130	152	120	70	139	84	71	109	74  Q931
118	135	111	153	56	46	101	99	114  Q952
105	87	108	106	83	91	119	55	137  Q826
100	100	90	91	90	94	100	90	97  Q262
129	72	153	126	37	8	90	79	113  Q913
59	114	113	78	85	53	29	113	71  Q844
all Q844: 71 | 9
all Q262: 90 | 3 5 8
all Q844: 85 | 5

113	82	126	113	104	84	82	105	97	95	112	101	100	73	100	118	109	101	88	104	97	100	100	100	101	61	100	111	90	104	115	109	100	105	110	100	104	104	94	101	100	101	86	100	115	93	97  Q919
100	99	100	152	76	53	60	100	93	89	106	62	180	100	41	163	119	71	100	96	100	100	99	107	134	19	100	46	100	31	86	111	151	129	184	120	129	106	99	100	102	53	93	123	118	119	118  Q256
100	86	116	100	77	106	100	103	99	100	108	116	103	77	111	103	128	92	82	100	93	81	95	100	118	88	108	100	108	92	115	100	114	86	118	102	98	104	97	116	99	101	100	79	95	87	101  Q936
86	110	112	105	102	119	89	68	105	101	93	79	108	85	89	101	79	95	82	96	86	101	94	92	101	97	97	119	81	90	108	120	100	93	100	79	79	100	92	108	75	109	74	89	98	106	104  Q241
88	80	100	102	100	98	85	95	100	100	100	107	95	100	106	95	93	102	106	100	103	94	98	118	87	91	100	112	100	71	102	93	73	91	100	109	87	119	85	100	87	91	90	105	74	90	98  Q125
106	98	100	105	119	100	89	100	146	100	126	67	126	62	100	125	115	92	100	100	95	65	187	87	104	97	147	97	87	100	82	130	100	77	127	116	10	126	53	104	63	26	121	100	81	101	96  Q675
100	105	110	100	104	104	93	101	88	95	100	100	122	100	91	66	100	80	176	37	100	108	69	108	164	65	129	116	69	100	100	142	89	100	167	137	144	137	88	79	90	81	100	117	189	139	78  Q186
which: 100	104	111	100	105	105	93	101	89	94	100	99	123	100	91	66	100	80	176	36	101	108	69	108	163	65	129	116	69	100	99	142	88	100	167	138	145	136	88	78	89	81	100	117	189	139	77 | Q186
at: 100	105	110	100	104	104	94	101 | Q919, 33
after: 41 | 163
all Q241: 101 | 10 16 22 25

14	147	147	116	147	116	58	58 -> Q639
112	87	108	151	122	35	56	141 -> Q211
87	122	151	152	173	66	75	126 -> Q404
112	122	141	87	151	108	35	57 -> Q340
all Q639: 147 | 2 3 5
perm: 87	108	35	141	112	151	56	122 | Q211

104	75	127	52	93	95	131	127	136	111	97	118	114	95	72	87	95	55	75	67	125	106	102	88	81	87	102	109	122	111	72	96	125	103	81	96	121	90	132	139	95	92	95	119	80	81 -> Q418
132	77	204	53	125	72	129	147	144	189	79	115	130	65	92	58	41	50	92	13	173	81	129	62	39	92	81	125	124	83	69	59	168	69	128	144	163	39	118	164	89	21	118	35	57	79 -> Q515
100	62	95	88	96	98	88	99	93	106	110	110	124	117	128	101	80	96	96	98	109	115	72	97	93	83	85	106	123	115	82	118	120	104	107	99	125	101	130	96	95	117	91	109	131	111 -> Q637
95	92	131	131	131	83	79	58	97	85	39	109	89	70	136	106	75	126	60	64	44	86	40	60	56	58	77	116	131	99	81	67	155	108	156	76	150	94	65	121	36	69	122	95	63	115 -> Q512
100	82	77	103	125	97	90	86	99	93	100	98	119	124	120	95	116	100	94	108	95	96	75	101	89	65	100	101	110	108	80	137	114	117	118	88	107	109	126	111	99	132	106	114	128	112 -> Q821
87	62	65	87	70	92	111	83	96	84	132	96	93	115	115	123	77	128	102	159	108	134	106	129	144	128	118	89	96	125	99	118	52	94	56	88	93	90	112	52	123	120	99	149	126	87 -> Q858
107	143	82	110	116	101	113	108	94	126	127	59	100	111	82	74	143	113	149	125	125	74	166	124	123	112	133	94	55	71	115	147	44	89	97	108	73	89	97	84	168	121	119	83	114	102 -> Q327
89	49	112	44	81	80	130	111	141	94	95	132	119	95	93	94	63	64	65	80	107	117	78	77	90	92	103	101	147	148	67	89	141	111	63	88	156	88	157	136	89	94	97	154	72	78 -> Q188
105	85	135	103	112	85	116	79	108	116	79	83	80	76	105	106	82	128	79	97	103	103	109	102	91	93	108	117	93	75	80	93	80	80	117	81	111	62	57	88	88	70	128	100	80	89 -> Q174
96	85	115	103	98	114	105	76	92	88	79	78	85	96	94	112	130	118	67	88	79	114	78	107	87	54	100	134	104	64	63	137	71	99	130	44	81	97	58	83	82	123	103	125	108	112 -> Q576
perm: 102	114	83	119	121	168	84	97	89	73	108	97	89	44	147	115	71	55	94	133	112	123	124	166	74	125	125	149	113	143	74	82	111	100	59	127	126	94	108	113	101	116	110	82	143	107 | Q327
which: 132	77	203	54	124	73	127	146	145	189	78	114	130	65	91	58	41	50	91	14	174	82	129	62	40	93	81	125	124	84	68	60	168	69	127	145	163	38	118	165	90	21	118	36	57	80 | Q515
which: 107	143	82	110	116	101	113	108	94	126	127	59	100	111	82	74	143	113	149	125	125	74	166	124	123	112	133	94	55	71	115	147	44	89	97	108	73	89	97	84	168	121	119	83	114	102 | Q327

78	94	81	106	103	113	68	105	92	83	104	76  Q190
55	102	34	144	133	108	52	108	16	44	163	33  Q658
96	86	90	137	104	131	116	100	71	106	112	106  Q279
69	95	43	136	127	109	62	100	23	56	159	46  Q5
60	104	74	70	110	95	43	119	75	71	140	66  Q990
78	94	81	106	103	113	68	105	92	83	119	76  Q871
58	105	29	151	136	105	72	104	2	46	172	33  Q23
111	80	45	111	111	81	81	109	81	111	162	37  Q940
all Q940: 81 | 6 7 9
after: 69 | 95

